Below are the code and all the weights of a small trained network. Each question names an input and a class and asks about switching units off, where a switched-off unit gives its printed mean instead of its output.

import numpy as np


def w(rows, s, z=0):
    codes = np.array(rows[::2]) - 128.0
    scale = np.full(codes.shape[1], s)
    scale[-1] = z or s
    return codes * scale


def norm(h):
    return h / np.sqrt((h * h).mean(-1, keepdims=True) + 1e-5)


def f(y):
    return np.maximum(y, 0)


def log_softmax(a):
    a = a - a.max(-1, keepdims=True)
    return a - np.log(np.exp(a).sum(-1, keepdims=True))


def net(x, mask):
    res = np.array(x, float).reshape(1, 7) / 4 @ E
    u = 0
    for l in range(4):
        y = f(norm(res) @ A[l][:, :-1].T + A[l][:, -1])
        res = res + np.where(mask[u : u + 4], y, B[l][:, -1]) @ B[l][:, :-1]
        u += 4
    return log_softmax(norm(res)[-1] @ U[:, :-1].T + U[:, -1])


A, B = {}, {}
E = w([
[252,13,17,133],'x0',
[185,230,64,198],'x1',
[115,118,135,137],'x2',
[168,190,145,91],'x3',
[17,181,98,3],'x4',
[48,237,82,58],'x5',
[139,174,43,222],'x6',
],0.005)
A[0] = w([
[174,66,109,179,166],'L0N1',
[53,206,142,133,197],'L0N2',
[99,110,170,128,186],'L0N3',
[64,183,255,66,1],'L0N4',
],0.0097,0.00083)
B[0] = w([
[229,254,148,90,214],'L0N1',
[133,148,69,37,229],'L0N2',
[117,142,194,123,166],'L0N3',
[79,20,73,95,254],'L0N4',
],0.0089,0.0063)
A[1] = w([
[191,219,135,117,233],'L1N1',
[163,84,2,47,158],'L1N2',
[119,176,114,142,250],'L1N3',
[143,195,134,100,103],'L1N4',
],0.011,0.0013)
B[1] = w([
[86,139,164,133,222],'L1N1',
[65,112,203,177,254],'L1N2',
[81,79,146,106,161],'L1N3',
[72,131,98,255,172],'L1N4',
],0.0086,0.0094)
A[2] = w([
[118,147,98,214,173],'L2N1',
[254,164,85,81,224],'L2N2',
[160,45,174,172,9],'L2N3',
[57,162,49,97,92],'L2N4',
],0.0085,0.0011)
B[2] = w([
[156,92,168,116,243],'L2N1',
[183,206,116,2,201],'L2N2',
[199,194,82,177,206],'L2N3',
[107,126,117,16,254],'L2N4',
],0.0099,0.0035)
A[3] = w([
[120,95,250,96,255],'L3N1',
[108,35,80,204,218],'L3N2',
[76,88,198,183,144],'L3N3',
[70,201,141,254,140],'L3N4',
],0.0097,0.00099)
B[3] = w([
[160,189,97,249,255],'L3N1',
[65,156,192,152,159],'L3N2',
[86,135,172,158,230],'L3N3',
[102,97,151,124,240],'L3N4',
],0.011,0.0058)
U = w([
[156,126,174,185,72],'0',
[48,58,85,148,71],'1',
[195,126,74,9,252],'2',
],0.011,0.0038)

Each question gives the input, the list of numbers given to net, and the class t.
The units are the neurons (one row each of A and B). Each row of codes is followed by its name. A weight is (code - 128) times the scale printed after its matrix; where a second scale follows, it is the last column's (A, B and U).
mask holds one flag per neuron, layer by layer. A switched-off neuron (its flag False) gives its mean, the last column of its row in B, instead of its output. The means were averaged over made-up inputs and are rounded, as every weight is.
A unit's drop is (log p(t) with every unit on - log p(t) with that unit switched off) / (log p(t) with every unit on - log p(t) with every unit switched off).
The circuit of an input: a set's keep is (log p(t) with only the set's units on - log p(t) with every unit switched off) / (log p(t) with every unit on - log p(t) with every unit switched off). Starting from the 12 units with the biggest drops (on a tie, the unit counted first), units are removed one at a time, each time the one whose removal leaves the highest keep (on an exact tie, the one counted first), for as long as the keep stays at least 0.8.
units of the circuit, in order: the units of the circuit, biggest drop first
unit that matters most: the unit with the biggest drop
k most important neurons: the k neurons with the biggest drops, biggest first
k most important neurons of layer l: the k neurons of layer l with the biggest drops, biggest first
drop of u: that unit's drop, to one decimal
input [6,3,7,-6,-4,-1,6], class 2: 2 most important neurons : L0N1, L2N2
input [4,-3,6,4,-8,-1,8], class 2: unit that matters most : L1N2
input [4,4,-5,6,8,-2,-7], class 0: 3 most important neurons : L1N2, L0N2, L3N1
input [6,-1,-2,-3,0,-7,-4], class 2: units of the circuit, in order : L0N1, L2N2
input [1,-8,-2,-6,7,-7,0], class 0: units of the circuit, in order : L3N1, L0N4, L0N2
input [5,-2,-4,3,4,6,-6], class 1: units of the circuit, in order : L1N2, L0N1
input [5,-4,-4,5,0,8,5], class 0: 2 most important neurons : L1N2, L0N4
input [1,5,6,-2,-6,-1,1], class 2: 3 most important neurons of layer 3 : L3N3, L3N1, L3N2
input [3,0,2,-4,-5,0,3], class 2: 2 most important neurons of layer 0 : L0N2, L0N4
input [5,8,-8,4,-8,-1,-6], class 2: 3 most important neurons : L2N2, L1N2, L3N1
input [2,7,-4,0,-8,-7,2], class 2: 2 most important neurons : L1N2, L2N2
input [-8,4,6,5,-8,4,-2], class 1: 3 most important neurons of layer 0 : L0N4, L0N1, L0N2
input [-5,8,-1,4,5,-6,0], class 1: 2 most important neurons : L1N2, L0N2
input [4,2,0,-6,0,6,-3], class 0: units of the circuit, in order : L0N4
input [-7,8,-6,3,-6,4,6], class 1: 2 most important neurons : L0N1, L1N4
input [3,4,-7,6,-5,-4,3], class 2: 3 most important neurons : L1N2, L2N2, L3N1
input [3,2,-2,-6,-8,-4,0], class 2: 2 most important neurons : L1N2, L2N2
input [5,3,2,7,-5,-7,-7], class 2: drop of L1N2 : 0.3
input [3,-2,-6,7,8,-5,8], class 0: drop of L0N2 : 0.1
input [-8,8,2,7,-3,2,-2], class 1: unit that matters most : L1N4
input [3,0,-6,-8,0,3,5], class 0: drop of L2N1 : 0.2
